Here is a tiny trained network, its code and every weight. The questions are about switching its units off for an input and a class, where a switched-off unit gives its printed mean instead of its output.

import numpy as np


def w(rows, s, z=0):
    codes = np.array(rows[::2]) - 128.0
    scale = np.full(codes.shape[1], s)
    scale[-1] = z or s
    return codes * scale


def norm(h):
    return h / np.sqrt((h * h).mean(-1, keepdims=True) + 1e-5)


def f(y):
    return y / 2 * (1 + np.tanh(0.7978845608 * (y + 0.044715 * y**3)))


def log_softmax(a):
    a = a - a.max(-1, keepdims=True)
    return a - np.log(np.exp(a).sum(-1, keepdims=True))


def net(x, mask):
    res = np.array(x, float).reshape(1, 7) / 4 @ E
    u = 0
    for l in range(3):
        y = f(norm(res) @ A[l][:, :-1].T + A[l][:, -1])
        res = res + np.where(mask[u : u + 8], y, B[l][:, -1]) @ B[l][:, :-1]
        u += 8
    return log_softmax(norm(res)[-1] @ U[:, :-1].T + U[:, -1])


A, B = {}, {}
E = w([
[128,128,128,129,129],'x0',
[138,215,212,98,161],'x1',
[156,91,115,1,127],'x2',
[128,128,129,128,127],'x3',
[127,128,127,128,128],'x4',
[241,157,96,155,144],'x5',
[129,127,130,128,127],'x6',
],0.0092)
A[0] = w([
[123,90,140,21,132,43],'0.n1',
[159,106,121,19,134,195],'0.n2',
[62,123,150,165,161,118],'0.n3',
[141,233,231,86,142,219],'0.n4',
[250,140,123,146,125,186],'0.n5',
[152,157,129,131,107,108],'0.n6',
[206,106,95,45,146,38],'0.n7',
[117,195,187,115,142,3],'0.n8',
],0.017,0.0049)
B[0] = w([
[113,85,163,212,206,207],'0.n1',
[136,92,84,37,157,247],'0.n2',
[120,141,84,114,83,172],'0.n3',
[82,215,179,100,155,250],'0.n4',
[170,137,71,159,176,230],'0.n5',
[112,104,107,130,169,134],'0.n6',
[149,192,134,119,16,213],'0.n7',
[255,46,189,132,54,165],'0.n8',
],0.029,0.012)
A[1] = w([
[90,110,180,144,33,76],'1.n1',
[170,125,178,98,150,16],'1.n2',
[104,77,87,155,77,3],'1.n3',
[60,96,180,137,61,138],'1.n4',
[91,87,107,157,184,106],'1.n5',
[181,149,164,250,183,40],'1.n6',
[82,39,201,76,135,88],'1.n7',
[79,205,147,105,183,156],'1.n8',
],0.019,0.0025)
B[1] = w([
[207,185,160,91,62,190],'1.n1',
[103,105,83,180,164,184],'1.n2',
[99,126,95,139,253,190],'1.n3',
[175,192,131,70,101,184],'1.n4',
[133,166,67,122,78,187],'1.n5',
[29,121,161,214,113,206],'1.n6',
[9,70,129,116,77,220],'1.n7',
[120,159,191,164,147,254],'1.n8',
],0.024,0.0078)
A[2] = w([
[209,122,96,106,60,139],'2.n1',
[33,49,175,97,124,2],'2.n2',
[99,127,135,241,153,135],'2.n3',
[183,139,107,57,169,35],'2.n4',
[190,115,216,115,233,30],'2.n5',
[91,21,26,207,82,140],'2.n6',
[122,203,140,68,144,47],'2.n7',
[172,3,32,109,91,135],'2.n8',
],0.019,0.0024)
B[2] = w([
[43,97,173,206,148,210],'2.n1',
[68,97,191,49,169,213],'2.n2',
[163,71,205,149,180,210],'2.n3',
[127,189,94,126,183,211],'2.n4',
[95,89,40,165,95,189],'2.n5',
[242,76,75,58,59,244],'2.n6',
[174,75,87,83,145,234],'2.n7',
[70,194,107,247,3,220],'2.n8',
],0.031,0.011)
U = w([
[152,178,40,86,210,250],'0',
[82,57,84,69,3,17],'1',
[234,32,119,159,112,153],'2',
[93,181,66,233,54,102],'3',
[179,212,205,78,61,99],'4',
[36,75,188,67,184,132],'5',
[127,140,208,236,209,56],'6',
],0.018,0.0024)

Each question gives the input, the list of numbers given to net, and the class t.
The units are the neurons (one row each of A and B). Each row of codes is followed by its name. A weight is (code - 128) times the scale printed after its matrix; where a second scale follows, it is the last column's (A, B and U).
mask holds one flag per neuron, layer by layer. A switched-off neuron (its flag False) gives its mean, the last column of its row in B, instead of its output. The means were averaged over made-up inputs and are rounded, as every weight is.
A unit's drop is (log p(t) with every unit on - log p(t) with that unit switched off) / (log p(t) with every unit on - log p(t) with every unit switched off).
The circuit of an input: a set's keep is (log p(t) with only the set's units on - log p(t) with every unit switched off) / (log p(t) with every unit on - log p(t) with every unit switched off). Starting from the 12 units with the biggest drops (on a tie, the unit counted first), units are removed one at a time, each time the one whose removal leaves the highest keep (on an exact tie, the one counted first), for as long as the keep stays at least 0.8.
circuit, biggest first: the units of the circuit, biggest drop first
unit that matters most: the unit with the biggest drop
k most important neurons: the k neurons with the biggest drops, biggest first
top k neurons in layer l: the k neurons of layer l with the biggest drops, biggest first
drop when u is switched off: that unit's drop, to one decimal
input [-3,4,1,0,4,0,1], class 5: circuit, biggest first => [0.n7]
input [-3,-1,-7,-8,2,3,4], class 2: 2 most important neurons => [0.n4, 0.n2]
input [1,1,8,0,-7,7,4], class 0: 2 most important neurons => [0.n8, 0.n2]
input [4,7,2,4,6,3,-8], class 0: top 2 neurons in layer 0 => [0.n4, 0.n1]
input [-2,4,-2,-2,4,1,4], class 6: 3 most important neurons => [0.n2, 0.n7, 0.n4]
input [3,-6,-5,-2,7,-5,-3], class 0: 2 most important neurons => [1.n3, 0.n4]
input [4,4,1,-3,2,-3,1], class 5: 2 most important neurons => [0.n7, 0.n4]
input [1,-5,-5,-7,2,1,-4], class 2: top 3 neurons in layer 0 => [0.n7, 0.n4, 0.n2]
input [-2,6,8,2,2,2,6], class 0: 2 most important neurons => [0.n2, 0.n7]
input [3,4,-1,8,1,2,5], class 6: top 2 neurons in layer 0 => [0.n4, 0.n2]
input [7,-8,-4,4,2,5,7], class 2: top 2 neurons in layer 2 => [2.n6, 2.n3]
input [6,-6,-4,-8,4,4,-1], class 2: 4 most important neurons => [0.n4, 0.n2, 2.n6, 1.n6]
input [-8,0,6,3,3,2,4], class 3: 3 most important neurons => [0.n4, 0.n2, 2.n8]
input [5,1,-8,6,-4,-3,-2], class 4: unit that matters most => 0.n2
input [-6,-7,-5,-4,-6,5,1], class 2: 4 most important neurons => [0.n4, 0.n2, 2.n6, 1.n6]
input [-8,0,7,-2,-4,1,5], class 3: 4 most important neurons => [0.n4, 0.n2, 2.n8, 0.n7]
input [0,-1,-2,8,-3,7,3], class 2: 4 most important neurons => [0.n4, 0.n2, 2.n6, 1.n6]
input [-3,-6,-6,-2,3,-4,-6], class 0: 2 most important neurons => [1.n3, 0.n4]
input [-8,-8,-2,-2,4,-6,2], class 0: top 4 neurons in layer 0 => [0.n2, 0.n4, 0.n5, 0.n7]
input [2,-4,7,-8,1,7,1], class 3: unit that matters most => 0.n4
input [-3,1,-2,-6,4,8,4], class 6: top 2 neurons in layer 0 => [0.n2, 0.n8]
input [-2,4,5,-2,5,-3,6], class 5: top 2 neurons in layer 0 => [0.n2, 0.n4]
input [4,-4,4,2,-3,8,-8], class 3: drop when 0.n4 is switched off => 0.5
